Below are the code and all the weights of a small trained network. Each question names an input and a target symbol and asks about switching units off, where a switched-off unit gives its printed mean instead of its output.

import numpy as np


def w(rows, s, z=0):
    codes = np.array(rows[::2]) - 128.0
    scale = np.full(codes.shape[1], s)
    scale[-1] = z or s
    return codes * scale


def softmax(a):
    e = np.exp(a - a.max(-1, keepdims=True))
    return e / e.sum(-1, keepdims=True)


def log_softmax(a):
    a = a - a.max(-1, keepdims=True)
    return a - np.log(np.exp(a).sum(-1, keepdims=True))


def net(x, mask):
    ids = ['ΘΛΠΦαβγημτψ'.index(c) for c in x.split()]
    T = len(ids)
    res = E[ids] + P[:T]
    u = 0
    for l in range(2):
        r = res
        for j in range(3):
            rows = slice(2 * j, 2 * j + 2)
            q, k, v = (r @ M[l][rows].T for M in (Q, K, V))
            z = softmax(np.where(np.tri(T) > 0, q @ k.T / 2**0.5, -1e9)) @ v
            o = O[l][rows]
            res = res + np.where(mask[u + j], z, o[:, -1]) @ o[:, :-1]
        u += 3
    return log_softmax(res[-1] @ U[:, :-1].T + U[:, -1])


Q, K, V, O = {}, {}, {}, {}
E = w([
[68,211,189,58,154,94],'Θ',
[115,186,164,227,142,47],'Λ',
[196,54,220,167,84,84],'Π',
[78,106,101,8,85,164],'Φ',
[169,166,125,136,130,207],'α',
[86,160,124,150,83,108],'β',
[194,59,96,155,136,97],'γ',
[146,86,173,118,189,113],'η',
[174,242,53,27,88,53],'μ',
[180,47,56,164,84,40],'τ',
[175,125,192,173,52,130],'ψ',
],0.013)
P = w([
[133,145,199,137,3,130],'0',
[75,138,132,89,160,129],'1',
[114,6,76,163,167,81],'2',
[150,13,81,141,180,68],'3',
[153,92,92,95,191,115],'4',
[151,107,75,62,245,129],'5',
[215,65,83,80,228,149],'6',
],0.0051)
Q[0] = w([
[85,58,185,102,112,169],'L0H0',
[151,128,154,147,156,37],'L0H0',
[110,171,170,130,117,69],'L0H1',
[1,31,65,57,163,158],'L0H1',
[55,161,40,63,96,153],'L0H2',
[76,162,113,32,83,185],'L0H2',
],0.0067)
K[0] = w([
[91,26,117,157,107,77],'L0H0',
[153,132,127,86,190,72],'L0H0',
[171,96,102,170,165,146],'L0H1',
[100,121,71,126,98,226],'L0H1',
[93,214,49,47,151,162],'L0H2',
[43,198,101,110,199,254],'L0H2',
],0.0071)
V[0] = w([
[212,159,249,254,204,35],'L0H0',
[89,220,134,46,199,96],'L0H0',
[63,66,68,45,84,212],'L0H1',
[110,81,213,66,75,226],'L0H1',
[174,71,187,108,80,68],'L0H2',
[183,96,136,205,91,64],'L0H2',
],0.0063)
O[0] = w([
[48,105,70,135,146,224,225],'L0H0',
[96,139,159,99,254,123,150],'L0H0',
[200,57,246,72,100,80,38],'L0H1',
[131,37,199,176,26,152,101],'L0H1',
[102,16,78,148,164,139,255],'L0H2',
[85,143,89,158,167,150,233],'L0H2',
],0.007,0.0038)
Q[1] = w([
[165,86,110,255,54,168],'L1H0',
[205,135,134,178,149,58],'L1H0',
[41,101,70,151,220,145],'L1H1',
[213,105,118,133,51,220],'L1H1',
[101,111,160,62,92,67],'L1H2',
[136,149,164,190,99,188],'L1H2',
],0.0068)
K[1] = w([
[62,97,173,165,172,111],'L1H0',
[151,126,148,240,169,123],'L1H0',
[143,178,39,103,253,115],'L1H1',
[164,79,174,34,143,107],'L1H1',
[166,119,175,73,102,123],'L1H2',
[51,103,168,207,178,183],'L1H2',
],0.0067)
V[1] = w([
[98,80,108,119,220,75],'L1H0',
[20,47,229,250,171,148],'L1H0',
[139,99,198,254,168,119],'L1H1',
[71,26,98,92,137,196],'L1H1',
[153,67,62,96,96,97],'L1H2',
[80,140,171,54,109,146],'L1H2',
],0.0061)
O[1] = w([
[125,137,111,56,166,102,221],'L1H0',
[82,173,162,62,121,185,251],'L1H0',
[98,178,33,97,99,254,217],'L1H1',
[155,71,171,98,120,128,222],'L1H1',
[158,91,70,76,124,102,177],'L1H2',
[164,124,187,121,113,164,80],'L1H2',
],0.0098,0.0022)
U = w([
[47,221,255,105,150,73,3],'Θ',
[85,109,157,192,72,224,3],'Λ',
[93,229,33,141,216,194,194],'Π',
[212,160,42,147,107,39,65],'Φ',
[140,129,82,84,132,172,253],'α',
[80,165,154,196,99,108,87],'β',
[118,91,183,108,168,185,5],'γ',
[157,106,80,190,115,130,3],'η',
[200,72,205,69,106,106,249],'μ',
[194,159,153,164,86,200,62],'τ',
[160,111,131,176,210,68,231],'ψ',
],0.0067,0.0035)

Each question gives the input, a string of symbols that net reads in full, and the target symbol t.
The units are the heads (2 rows each of Q, K, V and O). Each row of codes is followed by its name. A weight is (code - 128) times the scale printed after its matrix; where a second scale follows, it is the last column's (O and U).
mask holds one flag per head, layer by layer. A switched-off head (its flag False) gives its mean, the last column of its rows in O, instead of its output. The means were averaged over made-up inputs and are rounded, as every weight is.
A unit's drop is (log p(t) with every unit on - log p(t) with that unit switched off) / (log p(t) with every unit on - log p(t) with every unit switched off).
The circuit of an input: a set's keep is (log p(t) with only the set's units on - log p(t) with every unit switched off) / (log p(t) with every unit on - log p(t) with every unit switched off). Starting from all 6 units, units are removed one at a time, each time the one whose removal leaves the highest keep (on an exact tie, the one counted first), for as long as the keep stays at least 0.8.
units of the circuit, in order: the units of the circuit, biggest drop first
unit that matters most: the unit with the biggest drop
heads that matter: for each layer, one digit per head in row order, 1 if its drop is at least 0.15 and else 0, layers parted by /
drop of u: that unit's drop, to one decimal
input Λ Θ Λ β, target Π: unit that matters most : L0H1
input ψ η Λ Π, target Π: units of the circuit, in order : [L0H1; L0H2; L1H1]
input η η β Θ τ Φ ψ, target μ: units of the circuit, in order : [L1H1; L0H1]
input μ Θ β Θ, target ψ: heads that matter : 000 / 100
input Λ Θ Π β μ α, target ψ: units of the circuit, in order : [L1H1; L1H0]
input Θ α Θ Θ, target Θ: heads that matter : 100 / 001
input Λ μ ψ, target ψ: units of the circuit, in order : [L1H1; L0H1]
input Λ γ γ, target Π: units of the circuit, in order : [L0H1; L0H2]
input μ α β, target ψ: heads that matter : 000 / 110
input Φ ψ η, target μ: heads that matter : 010 / 001
input α Λ Φ Φ η, target μ: heads that matter : 010 / 000
input τ Θ Λ ψ τ, target Π: heads that matter : 011 / 010
input μ μ γ, target ψ: heads that matter : 000 / 010
input Λ Λ η, target Π: heads that matter : 010 / 000
input Φ α τ, target μ: units of the circuit, in order : [L0H1]
input μ Λ γ μ γ ψ, target ψ: heads that matter : 010 / 110
input η Λ Λ Λ Λ ψ, target Π: heads that matter : 010 / 000
input γ γ Λ μ Θ Θ β, target ψ: units of the circuit, in order : [L1H1; L1H0; L0H1]
input τ Λ ψ ψ Λ, target Π: heads that matter : 000 / 000
input Λ μ Θ Φ μ, target Φ: heads that matter : 000 / 100
input γ Π μ Θ Φ γ Θ, target μ: drop of L0H1 : 0.2
input Λ τ Λ β, target Π: drop of L0H0 : -0.1
input η ψ α Θ Θ Θ, target Θ: drop of L0H0 : 0.2
